[[152 153 103 107 153 135 148 100 157 156 125 130 143 151]
 [128 125 130 123 118 132 119 128 125 126 120 117 130 117]]
->
[[128 125 130 123 118 132 119 128 125 126 120 117 130 117]
 [152 153 103 107 153 135 148 100 157 156 125 130 143 151]]

[[118 129 141 114 111 133 135 133 129 132 140 127 130 111]
 [147 125 104 148 145 108 126 110 123 120 106 135 127 146]
 [132 128 122 133 143 135 117 129 125 125 119 122 128 143]
 [139 138 124 126 114 111 147 103 112 135 118 147 141 120]
 [142 121 100 150 150 110 117 114 125 117 105 131 120 149]
 [130 113 118 130 128 120 132 134 149 111 142 132 116 123]]
->
[[118 129 141 114 111 133 135 133 129 132 140 127 130 111]
 [130 113 118 130 128 120 132 134 149 111 142 132 116 123]
 [132 128 122 133 143 135 117 129 125 125 119 122 128 143]
 [139 138 124 126 114 111 147 103 112 135 118 147 141 120]
 [142 121 100 150 150 110 117 114 125 117 105 131 120 149]
 [147 125 104 148 145 108 126 110 123 120 106 135 127 146]]

[[133 116 125 142 139 118 119 129 125 100 113]
 [118 109 112 125 119 109 111 150 106 119 124]]
->
[[118 109 112 125 119 109 111 150 106 119 124]
 [133 116 125 142 139 118 119 129 125 100 113]]

[[128 131 126 137 113 128 115 130 139]
 [120 113 113 135 139 121 136 142 143]
 [145 114 140 119 112 141 121 137 118]
 [119 145 137 116 120 125 127 142 123]
 [124 123 145 131 128 115 145 129 135]
 [140 137 116 125 149 135 113 116 119]]
->
[[119 145 137 116 120 125 127 142 123]
 [120 113 113 135 139 121 136 142 143]
 [124 123 145 131 128 115 145 129 135]
 [128 131 126 137 113 128 115 130 139]
 [140 137 116 125 149 135 113 116 119]
 [145 114 140 119 112 141 121 137 118]]

[[142 143 117 146 134 132 147 122 140 139 120 150 121]
 [130 140 117 139 139 115 144 129 131 149 128 144 131]]
->
[[130 140 117 139 139 115 144 129 131 149 128 144 131]
 [142 143 117 146 134 132 147 122 140 139 120 150 121]]

[[114 110 112 121 126 136 126 108 134 103 131 122 133 126]
 [133 115 106 133 113 114 125 121 141 112 126 124 127 145]
 [140 115 113 139 130 105 111 133 122 116 135 125 130 145]
 [111 107 137 128 147 123 119 117 118 133 125 146 139 126]
 [126 101 113 135 132 133 138 136 136 135 131 139 133 149]]
->
[[111 107 137 128 147 123 119 117 118 133 125 146 139 126]
 [114 110 112 121 126 136 126 108 134 103 131 122 133 126]
 [126 101 113 135 132 133 138 136 136 135 131 139 133 149]
 [133 115 106 133 113 114 125 121 141 112 126 124 127 145]
 [140 115 113 139 130 105 111 133 122 116 135 125 130 145]]

[[119 122 126 123 126 118 123 132 120 132 130 124]
 [146 132 126 134 116 131 138 118 145 140 111 147]
 [125 137 123 141 129 154 139 138 126 107 127 134]
 [124 112 139 116 114 138 112 130 128 111 127 110]
 [114 142 119 142 128 127 139 135 126 133 131 144]
 [126 123 132 118 130 124 134 130 123 135 129 127]]
->
[[114 142 119 142 128 127 139 135 126 133 131 144]
 [119 122 126 123 126 118 123 132 120 132 130 124]
 [124 112 139 116 114 138 112 130 128 111 127 110]
 [125 137 123 141 129 154 139 138 126 107 127 134]
 [126 123 132 118 130 124 134 130 123 135 129 127]
 [146 132 126 134 116 131 138 118 145 140 111 147]]
---
[[150 156 157 126 116]
 [125 152 110 110 142]]
->
[[156 157]
 [152 110]]

[[130 105 133]
 [133 140 136]
 [124 154 133]
 [127 117 118]]
->
[[105 133]
 [140 136]]

[[152 120 131]
 [120 127 127]
 [137 146 127]
 [123 107 121]]
->
[[120 131]
 [127 127]]

[[124 128 127 114 125]
 [127 122 123  98 119]
 [127 137 138 114 140]]
->
[[128 127]
 [122 123]]

[[145 143 129 145]
 [139 141 132 142]
 [141 136 113 101]
 [128 136 131 132]]
->
[[143 129]
 [141 132]]

[[108 133 156]
 [130 132 133]
 [128 123 132]
 [150 125 109]]
->
[[133 156]
 [132 133]]

[[128 126 134 131]
 [130 129 107 117]
 [133 132 129 125]
 [116 128 142 141]]
->
[[126 134]
 [129 107]]
---
[[135 104 138]
 [114 130 117]
 [115 120 133]
 [120 129 133]
 [123 134 132]]
->
[[114 130 117]
 [115 120 133]]

[[128 114 139 143 126]
 [124 106 130 135 125]
 [125 105 130 135 125]
 [125 106 136 143 127]]
->
[[124 106 130]
 [125 105 130]]

[[119 123 132 128 115]
 [131 130 121 125 113]
 [121 128 120 127 102]
 [131 131 126 130 136]]
->
[[131 130 121]
 [121 128 120]]

[[114 101 113]
 [137 121 125]
 [132 155 154]
 [112 103 112]
 [145 116 109]]
->
[[137 121 125]
 [132 155 154]]

[[124 142 120 134 123]
 [128 150 150 116 121]
 [126 147 124 126 124]]
->
[[128 150 150]
 [126 147 124]]

[[116 125 129 132]
 [137 132 122 124]
 [153 135 126 119]]
->
[[137 132 122]
 [153 135 126]]

[[128 118 141 136]
 [135 120 124 139]
 [130 135 115 130]
 [108 129 148 107]
 [110 130 153 112]]
->
[[135 120 124]
 [130 135 115]]

[[108 145 111 142 135]
 [101 123 122 140 126]
 [106 123 125 153 125]]
->
[[101 123 122]
 [106 123 125]]

[[122 136 146 141 147]
 [120 130 150 136 147]
 [127 133 150 136 149]
 [120 129 147 136 145]
 [124 133 144 142 142]]
->
[[120 130 150]
 [127 133 150]]
---
[[141 121 119 117]
 [137 122 119 112]
 [110 154 144 137]
 [134  99 120 112]
 [100 111 119 135]]
->
[[141 121]
 [137 122]]

[[125 141 136 128 125]
 [137 132 111 103 146]]
->
[[125 141]
 [137 132]]

[[113 128]
 [137 136]
 [150 116]
 [129 130]
 [127 123]]
->
[[113 128]
 [137 136]]

[[114 100 116 116]
 [157 156 142 158]
 [133 132 136 137]]
->
[[114 100]
 [157 156]]

[[115 116 138 115]
 [111 107 126 127]
 [111 118 127 133]
 [134 119 122 133]]
->
[[115 116]
 [111 107]]

[[132 126 133 129]
 [113 132 119 131]
 [124 145 147 118]
 [127 117 119 130]
 [138 148 150 128]]
->
[[132 126]
 [113 132]]
---
[[133 130 117 143]
 [124 131 126 136]
 [126 134 133 129]
 [128 139 118 107]]
->
[[131 126]
 [134 133]]

[[148 137 148]
 [149 137 147]
 [153 113 116]
 [101 125 113]]
->
[[137 147]
 [113 116]]

[[143 110 127]
 [150 121 126]
 [120 115 140]]
->
[[121 126]
 [115 140]]

[[114 138 115 134 136]
 [156 119 128 111 141]
 [124 142 130 112 110]]
->
[[119 128]
 [142 130]]

[[120 131 128 128]
 [121 107 106 124]
 [142 117 133 108]
 [135 120 130 115]]
->
[[107 106]
 [117 133]]

[[ 98 118 135 146]
 [111 127 150 122]
 [124 121 140 114]
 [119 151 133 126]]
->
[[127 150]
 [121 140]]
